Each row of numbers stands for one node and depends on some of the facts below. Use the named rows to name the rest.

How the nodes are related:
gradran -δ-> teplu; gradran -δ-> flazan; gradran -δ-> drotre; bidrus -δ-> drotre; bidrus -δ-> stuvok; pladas -δ-> teplu
pladas -δ-> stuvok; pladas -δ-> gitril; grela -δ-> flazan; klibra -δ-> stuvok; sotar -δ-> neflom; fleplabi -δ-> pifas
fleplabi -δ-> pleska; dezur -δ-> neflom; ralok -δ-> pleska; skefan -δ-> breflil; skefan -δ-> stuvok; gronis -δ-> breflil
gronis -δ-> drotre; flape -δ-> skefan; flape -δ-> stuvok; kigruflan -δ-> drotre; flidrun -δ-> brogrul; flidrun -δ-> stuvok
gitril -δ-> skefan; gitril -δ-> pleska; fludras -δ-> tanil; fludras -δ-> bozir; neflom -δ-> pleska; grububrok -δ-> pladas
galir -δ-> drotre; pebene -δ-> stuvok; naskim -δ-> stuvok; pebek -δ-> drotre; gapo -δ-> skefan; pleska -δ-> breflil
skeplen -δ-> teplu; zilaklu -δ-> pleska; bozir -δ-> pleska; bozir -δ-> breflil; brogrul -δ-> bidrus; brogrul -δ-> stuvok
gradran -φ-> a; stuvok -φ-> b; bidrus -φ-> d; buri -φ-> c; pladas -φ-> f; grela -φ-> g
teplu -φ-> b; klibra -φ-> b; sotar -φ-> g; drotre -φ-> a; fleplabi -φ-> a; dezur -φ-> a
ralok -φ-> g; skefan -φ-> f; gronis -φ-> g; taluk -φ-> a; notan -φ-> b; flape -φ-> f
kigruflan -φ-> a; flidrun -φ-> f; gitril -φ-> e; fomor -φ-> e; fludras -φ-> a; neflom -φ-> c
grububrok -φ-> c; galir -φ-> b; pebene -φ-> e; naskim -φ-> a; breflil -φ-> f; tagren -φ-> g
pebek -φ-> g; flazan -φ-> c; gapo -φ-> b; pifas -φ-> f; pleska -φ-> g; skeplen -φ-> c
zilaklu -φ-> a; breles -φ-> d; bozir -φ-> a; tanil -φ-> b; brogrul -φ-> a

Named rows:
flidrun: [  3   5 -12  11  -2   3   2   3   9 -16  -9   5   2   2  15   1   9  20
   1 -18   5   1  -5  -9   8   5  -1  13  -2  -1   3   0   6   5  16]
teplu: [ 15   0  11  -4  24   0  -1   9 -12   0  -7   3   7  -4  -8  -6 -13   2
  -2   9  10  -4 -10  -1  -5  13  13   2  -1   1  -2  -2  -5  -1  -4]
skeplen: [  0  -3  -2   2   8   2   0   2  -8  11   0  -9   1  -7   1   8   3  -6
  -4  19   5  -9   8   4   2   6  -8 -13   0   1  -4   1  -2   3   4]
breles: [ -4  -3   9  -2   6   0  -2  -3 -23   1  -8  22  -2 -11 -14  -1 -13  23
  -1  20   8  -4   9  -2  -5   3  14   3   0   2  -5  -1   2   0   2]
notan: [ 13   1  10  -4  22   0   0   8 -12  -1  -6   1   7  -3  -6  -6 -11   1
  -4   8   7  -2  -9  -1  -5  10   8   4  -2   0  -2  -2  -5  -2  -3]
dezur: [ -5   1   1  -4  -4  -1   1  -8  10   7   3   1  -8   2  -3  -1   3  -8
   2  -1   3  -2 -10  -5  -7  -9  -1  -4   2  -1  -2  -1  -2  -1  -8]
drotre: [-14  -7  -9 -10   3   6  -6  -4  15  15   6  13   2   0   9  -6  -4  -5
  11   6   0   1  22 -11  -1   5   8 -25  -1   2  -2  -4  -6  -5 -12]
ralok: [  5  -1  12   2 -28  -8   2   2  -3  -8   4 -12  -8   1  -9   7   2  -7
  -6  -3 -23   7  -7  20  -6 -14 -12   6   0  -1   2   1   2  -1  -7]
flape: [  5   6 -11  12  -3   2   3   2   8 -13  -9   2  -1   3  13   2  11  18
  -1 -21   4   1  -7  -7   8   3  -1  15  -1  -2   3   1   7   5  16]
naskim: [  1   9 -11  -5   5   6  -1 -12  15  -9   8   0   3  10   8   1  10   7
   9 -11  21  -1  -7 -10   6 -10  -1  14   0  -5   1   2   4   2   7]
fleplabi: [ -5   2   7   1 -12  -5   5  -9   9   9   5  -6 -13   1  -6   1   4 -15
  -3  -5  -3   0 -15  -1 -12 -14  -9   0   3  -3  -1   0  -2  -2 -10]
tagren: [ 15  -6   6  -7  -3   3  -4   8  -8 -12  -4   7   2   2 -13   5  -5  16
   8  12   4  -2  -2  11  -5   7  12  -7  -2  -1  -3  -1   1   2  -7]
buri: [  5  -4   1   2  13   3   0   3 -12  10  -4  -3   0  -7  -5   9  -1  -2
  -1  24  13 -12   3   4  -2  12  -3 -16   1   0  -6   1  -3   5   2]
pebene: [ -7   4 -12  10   5   4   0  -1  -7  -8   2  -2   9  13  -4  -4   4  -3
   3  -8  20   0  -2  -3  13   3   6  15   1  -3   8   7   9   4  12]
grububrok: [ -1  -1  -2   2   8   1   1   0  -6  10   1 -11   0  -6   3   9   6  -8
  -4  15   5  -8   7   5   4   2 -11  -8   1   1  -3   2  -1   4   7]

Name these rows:
A row may be one of the nodes named above.
[ -7  -7  -3  -7 -17   0  -6   4   4  -4   9  -1   4   1   7   2  -2  -2
   5   0 -27  10  27  11   6  -1  -3  -9  -3   3   3  -1  -1  -4  -6] | gronis
[-10  -2  -3  -7  12   0  -5   5   3  10  10  -2  14  -5  18 -12  -9 -14
  -3  -4 -22  11  30  -3  10   5  -2  -5  -3   7   4  -4  -8  -8  -3] | galir
[ 18   8   2  -4  27   5  -2   3  -8 -15  -1  -2  15   3   2  -4  -3   9
   0  -3  18  -3 -10  -5   6   5   7  23  -2  -3   1   2   0   2   9] | stuvok
[-22   2 -14  -4  -2   4  -7  -8  -7  -4   9  15  11  -4  15  -3  -4  17
   3  -2  -8  10  42  -7  18  -6   2  13  -2   3   3   0   5  -3  15] | bidrus
[-20   2 -13  -4   0   5  -8  -8  -6  -5   8  15  10  -5  15  -4  -2  19
   3  -2  -9  10  44  -7  18  -6   1  13  -2   4   3   0   5  -4  15] | bidrus
[ -6   3 -12  10   5   3  -1  -1  -7  -9   3   0   9  13  -3  -4   3  -4
   2  -7  18   1   0  -4  13   3   3  15   2  -1   7   8   9   4  12] | pebene
[  4  -4   1  10  -3  -2   6   7   1  -1 -18  10  -9  -6   1  -1  -1  14
  -4  -4  -3  -3 -14  -5  -8  12   6  -8   0   1  -2  -3   0   3   1] | breflil
[ 14  -6   7  -6  -4   2  -4   7  -8 -14  -4   8   2   3 -11   5  -6  16
   9  11   4  -2  -1  11  -5   6  11  -7  -2  -1  -3  -1   1   2  -7] | tagren
[-11   0   4  15 -16  -9   7  -1 -11   5   1 -13  -8   5 -17  -4   1 -24
 -12  -6  -7   4 -11   6   0  -7  -9   7   5   0   7   6   5   0   0] | gitril
[ -6   4 -12   9   5   3  -1  -1  -9  -8   2  -2   9  12  -4  -5   3  -4
   2  -7  18   0  -1  -4  14   4   5  14   2  -3   8   7   9   4  12] | pebene
[ -9  -9  -8  -9 -14   3  -9   5   9  -2  10   5   8   1  10  -1  -3   2
   9   1 -26  11  38   9  10   2   1 -16  -3   6   3  -3  -2  -5  -7] | pebek
[ 11  11  -1  -1  20   4  -2   0  -3 -13   4  -7  16   6   9  -3   1   3
  -2 -13   9   2  -5  -3  10  -2  -3  30  -1  -2   4   3   1   0  13] | klibra
[-12  -3  -8  -9   0   3  -4  -6  15  13   7   7  -1   1   8  -5  -2  -6
   7   3  -1   2  13 -10  -1   0   3 -16   0   2  -1  -3  -4  -4 -10] | gradran
[ -5   1  10  10 -14 -10   8  -2  -8  17   3 -26 -13  -8  -4  11   8 -27
 -17   8 -20  -4  -7  14  -5 -12 -28  -2   4   2  -1   3  -2   1   1] | neflom
[ 9 -5  5 -7 -9  1 -4  6 -3 -9  0  2  3  3 -7  5 -3 10  7  7 -5  1  7 11
 -1  3  6 -6 -2 -1 -1  0  1  0 -6] | grela
[-21  -4 -13  -9  -5   3  -6  -7  20  16  12   5   1   1  16  -7   0 -11
   7  -4 -11   7  29 -10   5  -3   0 -20  -1   4   1  -4  -5  -7  -9] | kigruflan
[  6  -5   0   8   3   0   4   9   0  -2 -20  13  -8  -5  -1  -1  -2  20
  -1   0   7  -7 -12  -6  -9  17  12 -11  -1   1  -4  -4   0   4   0] | pifas
[ -6  -6  -4  -7 -18   0  -6   4   6  -3   8  -1   4   2   6   1  -2  -2
   5   0 -24   9  26  12   5  -2  -2  -9  -2   3   3  -2  -1  -4  -6] | gronis
[  7  -4   7  -4 -15  -1  -2   4  -3 -12   2  -1   0   3  -7   5   0   4
   3   3 -12   3   0  15  -3  -3   0   1  -1   0   0   0   2   0  -6] | sotar
[-10  -2  -5  -6  12   0  -6   5   4  12   9  -2  14  -5  17 -11  -8 -14
  -3  -3 -22  10  30  -2  10   4  -1  -6  -3   8   4  -4  -8  -8  -2] | galir
[-4  1  3 -4 -6 -1  1 -8  9  7  4  0 -8  2 -3 -1  2 -8  2 -2  4  0 -8 -5
 -7 -8 -2 -5  2 -2 -2 -1 -2 -2 -8] | dezur
[-14  -7  -9 -10   4   5  -6  -4  16  16   6  14   2   0   8  -7  -5  -3
   9   5   1   2  22 -11   0   5   8 -25  -1   2  -2  -4  -6  -5 -12] | drotre
[  4   0  15   1 -34 -10   4   1  -3  -6   4 -18 -11   1 -10   6   4 -13
  -8  -6 -30   9  -8  21  -8 -18 -15   8   1   0   3   1   2  -1  -8] | pleska
[-11  -1  -4  -7  12   0  -6   5   3   9   8  -3  13  -5  18 -11  -9 -15
  -3  -5 -22  10  31  -2  10   4  -2  -5  -3   7   4  -3  -8  -8  -2] | galir
[  2   7 -10  11  -7   0   5   0   9 -14  -8  -3  -3   2  14   2  12  14
  -4 -24  -2   2 -11  -5   6  -1  -5  19  -1   0   4   1   7   5  16] | skefan
[  5   3  -9   9   0   3   3   4   7 -13 -11   5   0   1  10   1   7  20
   0 -16   7  -1  -8  -8   5   6   3  10  -1  -1   2  -1   5   4  14] | pladas
[ -2   0   1  -4  -2   1   0  -8   9   5   3   4  -6   2  -4  -1   1  -4
   3   0   8  -1 -10  -6  -6  -6   2  -5   1  -2  -3  -1  -2  -1  -7] | fludras
[  8   7   7   0  13  -3   1   3  -5  -4   2 -11   6  -2   1  -4  -4  -6
  -7  -7  -3   2  -7   1   1  -3  -4  18  -1  -1   3   0  -3  -2   3] | gapo
[  2  -2   1  -8   7   3  -1  -5   5   5  -1  11  -5   2  -8  -1  -3   3
   6   8  18  -6 -10  -7  -9   2  10 -12   1  -4  -5  -2  -2  -1 -10] | taluk
[ -4  -7   0   9   6   0   0   6 -16   6  -7   8   1   3 -20  -7  -9  -6
   1  12  17  -5  -4  -1  -1  14  12 -11   2   0   2   3   3   2  -4] | fomor
[  5  -6   2   1  16   3  -1   4 -14  12  -4  -3  -1  -8  -5   9  -2   1
  -1  25  13 -13   4   3  -2  13   2 -20   1   1  -6   0  -4   4   0] | flazan
[ -5   2   7  -2 -12  -5   5  -9   9   9   4  -4 -12   2  -6   0   4 -15
  -3  -5  -4   0 -17  -2 -11 -14  -8   0   3  -2  -1   0  -2  -2  -9] | fleplabi

Now the same nodes, written a new way:
Named rows:
teplu: [-20 -10 -12 -21   8   5 -18  12  -7 -26  -1  14 -15]
skeplen: [-14  13 -19 -10  14  -2   0 -21 -17  28  -2   3   3]
fludras: [ 10 -11  30  10  -4  10  21  14  -7  10   0  -1  15]
tanil: [  1 -23   9   4  -4  -3  -3   2 -14 -33  -8   2   6]
bozir: [ -1 -15  22  14  -8   4  21  18  -2  -2  -4   0  13]
buri: [-11   2 -24 -15   7  -3   7 -25 -14   6   2   7  19]
flazan: [-29   7 -17 -26  21 -14  -3 -21 -14   7 -12  27  -1]
grela: [ -9  -2   6 -16   3  -3   2 -22   5  22  -2  25 -16]
zilaklu: [  8 -17  25  11  -9  14  20  13  -2  -3   4  -3  19]
gronis: [ -3   3  15  16   6 -14  10 -15  18  13 -28   1 -11]
sotar: [  8 -18   6   8 -10  -5  12 -30  16   9   2   9  17]
fleplabi: [ 11 -14  27   9 -13  14  24  16  -5   5   6  -3  15]
skefan: [ 10  24 -19  16   3 -19 -21   2   5 -16   9 -10   6]
naskim: [ -9   6   0  -3 -12  21   3  28  11  13  11 -25  -2]
brogrul: [-14   5   3  -7  -2  18   1  32  15  12   2 -17  -7]

Which node is each row?
A row may be one of the nodes named above.
[ 11  12 -15  -6  -3   6 -13   3  23   2   6 -21  -8] | pebene
[ -9 -19   3   9  -4 -21  19 -17  22 -24  -7   8  17] | pleska
[ -5 -17  -6   8  -6 -22  17 -15  20 -24  -9   6  26] | pleska
[-10  11 -20 -11   5   5  -2 -19  -5  23   1  -8  14] | grububrok
[  2   6 -19 -13  14   0  10  16  12  15  -8 -16 -16] | bidrus
[  7  -4   1   9 -11  16 -20   6  -4  -6   5 -24  -4] | gapo
[ -7   7  26   5   6  11   6  30   1  21 -16   5 -19] | kigruflan
[-14  16 -17 -11   6   1  -5 -17  -5  22  -4 -12  15] | grububrok
[-27  -6 -27 -15   2   0 -29  20   8 -45  -2 -11 -10] | stuvok
[ 12  24 -21  18   4 -22 -21  -1   3 -26  11 -12  -1] | skefan
[ 12  10  -7  17  -3 -25  -3 -16 -13 -29  19  14  16] | pifas
[ -7  -6 -11   3   7 -15  16 -26 -16 -11   0   3  40] | neflom
[ -8   2   3 -13   2  -5   0 -21   9  27  -5  24 -19] | grela
[-10  -9   8 -16  -3  14  11  10  -8   5  15  13   2] | taluk
[ -4   4  22  -5   9  19   6  18  -4  31  -8  15 -23] | gradran
[ -6  -9  -5 -14  -9   0   6 -25  14  13  12  16   0] | tagren
[-31   0  15  -9  13  -4  10  37   3 -21 -20  24 -11] | drotre
[ 17  -4  -5   2  -3   3   1   4  14  -6   3 -10   7] | gitril
[  1  -4  15  -5   8  11 -13   8 -19   1 -28   0 -32] | galir
[-31  -1  12 -11  21  -8   6  37   7 -22 -20  25 -13] | drotre
[ 15   9  -5  18  -4 -27 -11 -17 -12 -26  17  14  11] | pifas
[ -2  -5  -4 -14  -5  -2   5 -23  11  10  10  19   1] | tagren
[  8  17  -7  23   6 -41  -8   3  -1 -51  -5   6   8] | breflil
[  5  -2  -8  -4  -7  18 -23   6   0  -2   2 -30 -11] | klibra
[ -9   7  13   5   9  -9   4 -12  15  22 -25  10 -17] | pebek

The same nodes again, as new rows of numbers:
Known rows:
drotre: [-13 -21  18  15  -9 -17   2 -22  28 -45 -18   4  -3 -31 -40 -16 -42   2
  15  -7 -31  46]
flazan: [ -4  20 -21  31   9  -9   4  -6  20 -21 -18 -15 -20 -14 -28 -14 -26   4
   1  34 -51  40]
gitril: [-13 -21 -17  -6  -3   8  -6  15 -32   1  20   4   2  18   4  11  -7 -26
   9   3  16  -4]
sotar: [ -6   3 -32 -12  16  -9  30   4  11  38   1 -15   4  26  13  -3  25  14
  -2 -11  35  -3]
gronis: [-17  24 -16  11  -9   4  28  12  13  16 -13  -3  -1  -3   5 -14  16  16
  -2  -2  13 -10]
gapo: [  3  -3  12  -2  17  21 -37   6 -16   3  -1   4  11   7  24 -10  13  -6
  -4  -9   8 -26]
galir: [-20  29   1  11   2  -5 -14  13  -6  -4  -6 -10   3 -25  15 -34   5  16
  10   1 -44 -15]
grububrok: [ 12  28 -11  12   4  26 -14   0  -1   8   8  10  -2   6 -10  11  -1  -7
  -1  31  -6 -13]
pebek: [-27  29 -13  21 -20   7  34  17  15   2 -23   1  -4 -17  -1 -20   6  17
   7   5  -7  -8]
taluk: [  7  -1   6 -10 -12 -17   0  -4  14   2  13   7   9  -7 -13   3  -7  13
  13 -13  -5   6]
fleplabi: [ 16  -5  -5 -40  -2 -27   2  -7  11  29  35  -3  13  18   0  17  10  15
  12 -24  17  -6]
tagren: [-18   4 -11   9   2   3  30   4  12  10 -15  -5  -3   2  -2 -13   5  10
  -2  -7  12   9]
notan: [-11   5  -1  -2  19  -5 -18  -1  -4   2  -6 -18   6   1  15 -25  12   8
  -2 -12 -25  -4]
skefan: [ 20 -25  30   2   3  12  -4  -4 -19 -16  -7   2 -11   4  13  17  -1 -31
 -33  12  25   3]
pifas: [ 18 -30   6 -14  15 -31  16 -11  -1   1  -4 -20 -18  19  14   8   2 -14
 -38   0  12  33]

Rows to name:
Some rows may be nodes named above.
[ 20  -6 -34 -10  38 -16  -5 -24  15  27  14 -19  -7  39  -6  16   2  -4
  -7  13   4  26] | neflom
[  1  37 -20  19  -3   8  -9   9   8   4   2  -2  -6 -10 -15   5  -3   7
   2  36 -30  -4] | skeplen
[-22  29  -1   6  -1  -7 -14  15  -7  -4  -8 -12   5 -23  12 -39   6  17
   5  -2 -47 -15] | galir
[ -8  25  11  -5 -34 -17   6  11  14  -8  10  10   4 -32 -17  -3 -11  22
  23  -3 -28  -6] | kigruflan
[ -4  40   4  -3 -42 -22  11  17  14  -4  11   9   4 -39 -12  -1  -4  27
  26   2 -34 -15] | gradran
[  4  -1  15  -5  20  22 -36   3 -21   3   0  -1  16   6  24 -11   9  -4
  -1  -7   7 -26] | gapo
[ -2 -47  38  28  39  44 -42 -22 -11 -55 -39   4  13  -4  -2 -23 -30 -30
  -8   0   1  20] | stuvok
[ 12  18 -22  10  14   1  -4  -6  10  11   5  -9  -9  12 -12   8  -7   3
  -4  24 -16  11] | buri
[-17 -10  -7  10 -21  38 -13  26 -45 -16  14  17   3   1   3  12 -15 -29
   9  13  15 -29] | pebene
[ -2 -39 -17  -2  35  -5  24 -21  20  11 -19 -15  -2  36   0  -9  -3  -5
 -12 -22  44  36] | pleska
[  2  40 -22  16  -4   5  -2   8   6   2   3  -2  -8  -9 -15   3  -3   6
  -1  38 -27  -1] | skeplen
[-23 -15 -21  -1 -12  -9   9  20 -19  -4  14  -6  -7   8  -2   0 -14 -14
   6   4  -5  13] | fomor
[  0   5  26   8  12  44 -40   5 -23 -10  -5  11  15 -10  24 -15   5 -11
   4  -1   1 -34] | klibra
[-13   3   4  20 -12  28  -6  -8 -26 -18 -20  30 -20 -13  -9  16  13   1
   4  -1 -23 -27] | bidrus
[ 16 -43  21   1  23 -21   8 -21  -4 -21 -18 -14 -18  10   9   2 -14 -23
 -34   2  10  48] | breflil
[-12 -11 -15   4   4  -7   7 -15 -15   2 -12  14 -23   4 -11  10  22  10
   8 -11 -28   1] | breles

